Here is a tiny trained network, its code and every weight. The questions are about switching its units off for an input and a target symbol, where a switched-off unit gives its printed mean instead of its output.

import numpy as np


def w(rows, s, z=0):
    codes = np.array(rows[::2]) - 128.0
    scale = np.full(codes.shape[1], s)
    scale[-1] = z or s
    return codes * scale


def f(y):
    return np.maximum(y, 0)


def softmax(a):
    e = np.exp(a - a.max(-1, keepdims=True))
    return e / e.sum(-1, keepdims=True)


def log_softmax(a):
    a = a - a.max(-1, keepdims=True)
    return a - np.log(np.exp(a).sum(-1, keepdims=True))


def net(x, mask):
    ids = ['ΛΠαβδημξψ'.index(c) for c in x.split()]
    T = len(ids)
    res = E[ids] + P[:T]
    u = 0
    for l in range(2):
        q, k, v = (res @ M[l].T for M in (Q, K, V))
        z = softmax(np.where(np.tri(T) > 0, q @ k.T / 3**0.5, -1e9)) @ v
        res = res + np.where(mask[u], z, O[l][:, -1]) @ O[l][:, :-1]
        u += 1
        y = f(res @ A[l][:, :-1].T + A[l][:, -1])
        res = res + np.where(mask[u : u + 4], y, B[l][:, -1]) @ B[l][:, :-1]
        u += 4
    return log_softmax(res[-1] @ U[:, :-1].T + U[:, -1])


Q, K, V, O, A, B = {}, {}, {}, {}, {}, {}
E = w([
[6,152,130,104,162],'Λ',
[118,63,75,192,163],'Π',
[138,162,70,146,174],'α',
[146,167,101,63,162],'β',
[117,99,126,133,133],'δ',
[153,126,92,116,117],'η',
[124,57,140,136,147],'μ',
[144,72,107,158,142],'ξ',
[169,137,76,150,155],'ψ',
],0.015)
P = w([
[175,37,143,117,173],'0',
[6,182,78,155,51],'1',
[150,151,243,194,108],'2',
[139,24,42,2,140],'3',
[58,180,122,137,156],'4',
[178,169,234,228,148],'5',
[126,42,24,65,150],'6',
[62,160,148,122,189],'7',
[183,164,239,209,173],'8',
[107,71,24,132,144],'9',
],0.0068)
Q[0] = w([
[20,176,122,106,125],'L0H1',
[183,121,154,106,1],'L0H1',
[69,58,81,115,93],'L0H1',
],0.018)
K[0] = w([
[37,184,130,87,195],'L0H1',
[152,82,77,6,16],'L0H1',
[17,55,130,144,114],'L0H1',
],0.016)
V[0] = w([
[156,109,69,116,61],'L0H1',
[86,167,85,186,138],'L0H1',
[147,240,161,248,129],'L0H1',
],0.011)
O[0] = w([
[41,66,209,101,29,3],'L0H1',
[55,186,53,215,209,236],'L0H1',
[180,233,38,253,6,155],'L0H1',
],0.0057,0.0059)
A[0] = w([
[62,99,135,141,119,252],'L0N1',
[202,1,137,185,52,149],'L0N2',
[132,252,198,123,145,107],'L0N3',
[85,103,242,237,149,84],'L0N4',
],0.0099,0.0033)
B[0] = w([
[96,181,73,115,144,253],'L0N1',
[198,189,16,43,100,181],'L0N2',
[126,51,210,138,202,249],'L0N3',
[125,245,251,68,105,186],'L0N4',
],0.011,0.0047)
Q[1] = w([
[132,85,193,132,38],'L1H1',
[42,215,100,151,181],'L1H1',
[115,142,98,119,249],'L1H1',
],0.014)
K[1] = w([
[15,106,116,95,126],'L1H1',
[163,214,134,107,241],'L1H1',
[255,196,245,189,190],'L1H1',
],0.0095)
V[1] = w([
[146,132,101,60,185],'L1H1',
[254,95,207,100,137],'L1H1',
[96,76,203,154,187],'L1H1',
],0.0096)
O[1] = w([
[122,84,131,189,193,254],'L1H1',
[183,255,145,154,227,178],'L1H1',
[164,145,148,10,205,235],'L1H1',
],0.0068,0.0049)
A[1] = w([
[212,68,59,142,143,254],'L1N1',
[74,85,10,140,167,131],'L1N2',
[139,73,20,87,130,9],'L1N3',
[86,73,216,226,115,110],'L1N4',
],0.011,0.0038)
B[1] = w([
[9,8,121,74,24,186],'L1N1',
[208,102,139,58,80,251],'L1N2',
[165,249,158,238,254,174],'L1N3',
[224,71,255,162,52,141],'L1N4',
],0.0085,0.016)
U = w([
[99,1,99,58,154,196],'Λ',
[124,220,55,157,159,97],'Π',
[79,133,120,156,134,139],'α',
[200,118,206,164,145,41],'β',
[53,138,186,147,139,206],'δ',
[170,138,212,84,73,72],'η',
[147,126,202,96,97,40],'μ',
[106,170,94,79,94,253],'ξ',
[110,99,130,227,181,142],'ψ',
],0.0069,0.0029)

Each question gives the input, a string of symbols that net reads in full, and the target symbol t.
The units are the heads (3 rows each of Q, K, V and O) and the neurons (one row each of A and B). Each row of codes is followed by its name. A weight is (code - 128) times the scale printed after its matrix; where a second scale follows, it is the last column's (O, A, B and U).
mask holds one flag per unit, layer by layer, with each layer's heads first. A switched-off unit (its flag False) gives its mean, the last column of its rows in O or B, instead of its output. The means were averaged over made-up inputs and are rounded, as every weight is.
A unit's drop is (log p(t) with every unit on - log p(t) with that unit switched off) / (log p(t) with every unit on - log p(t) with every unit switched off).
The circuit of an input: a set's keep is (log p(t) with only the set's units on - log p(t) with every unit switched off) / (log p(t) with every unit on - log p(t) with every unit switched off). Starting from all 10 units, units are removed one at a time, each time the one whose removal leaves the highest keep (on an exact tie, the one counted first), for as long as the keep stays at least 0.8.
units of the circuit, in order: the units of the circuit, biggest drop first
most important unit: the unit with the biggest drop
top k neurons: the k neurons with the biggest drops, biggest first
top k neurons in layer l: the k neurons of layer l with the biggest drops, biggest first
input Λ Λ α Λ β ξ, target ξ: units of the circuit, in order	[L0N2 L0H1 L0N3]
input Λ μ ξ μ Λ Λ Λ ξ, target Λ: units of the circuit, in order	[L1N1 L0H1 L1H1]
input ξ Λ ξ α Λ Λ η Λ, target Λ: units of the circuit, in order	[L1H1 L0N3]
input Λ ξ ψ ξ Λ ξ β δ, target β: top 2 neurons	[L0N2 L1N4]
input Λ Λ β Λ μ, target Π: units of the circuit, in order	[L1H1 L0N3 L0N1 L0H1]
input ξ ψ Λ α ξ μ α β, target ψ: top 4 neurons	[L0N2 L0N3 L0N4 L1N2]
input ξ Λ β η η, target Π: units of the circuit, in order	[L1H1 L0H1 L0N3]
input ξ α Λ Λ ψ, target Λ: units of the circuit, in order	[L0N4 L1H1]
input α Λ ξ ψ β, target β: top 2 neurons in layer 0	[L0N2 L0N4]
input β Λ α Λ α α δ ξ ξ, target ξ: top 2 neurons	[L0N2 L1N3]
input β Λ ξ β Π, target β: units of the circuit, in order	[L0N2 L1H1 L1N4 L0H1]
input η Λ Λ Λ ψ, target Λ: most important unit	L1N1
input β β α Λ β Π, target Π: units of the circuit, in order	[L0N2 L0H1]
input Λ Π ξ α ξ, target β: most important unit	L0N2
input ψ β β β δ, target Π: units of the circuit, in order	[L1H1 L0N3 L1N1]
input Π β β ξ Λ, target Π: units of the circuit, in order	[L1N1 L0H1]
input α α α β Λ β Π ξ, target Π: top 3 neurons in layer 1	[L1N2 L1N1 L1N4]
input Π β δ Λ Λ η, target Λ: top 3 neurons	[L1N1 L0N1 L1N3]
input Π μ ξ Λ ξ, target β: top 2 neurons	[L0N2 L1N4]
input Λ μ δ β Λ β η ξ, target Π: most important unit	L1H1
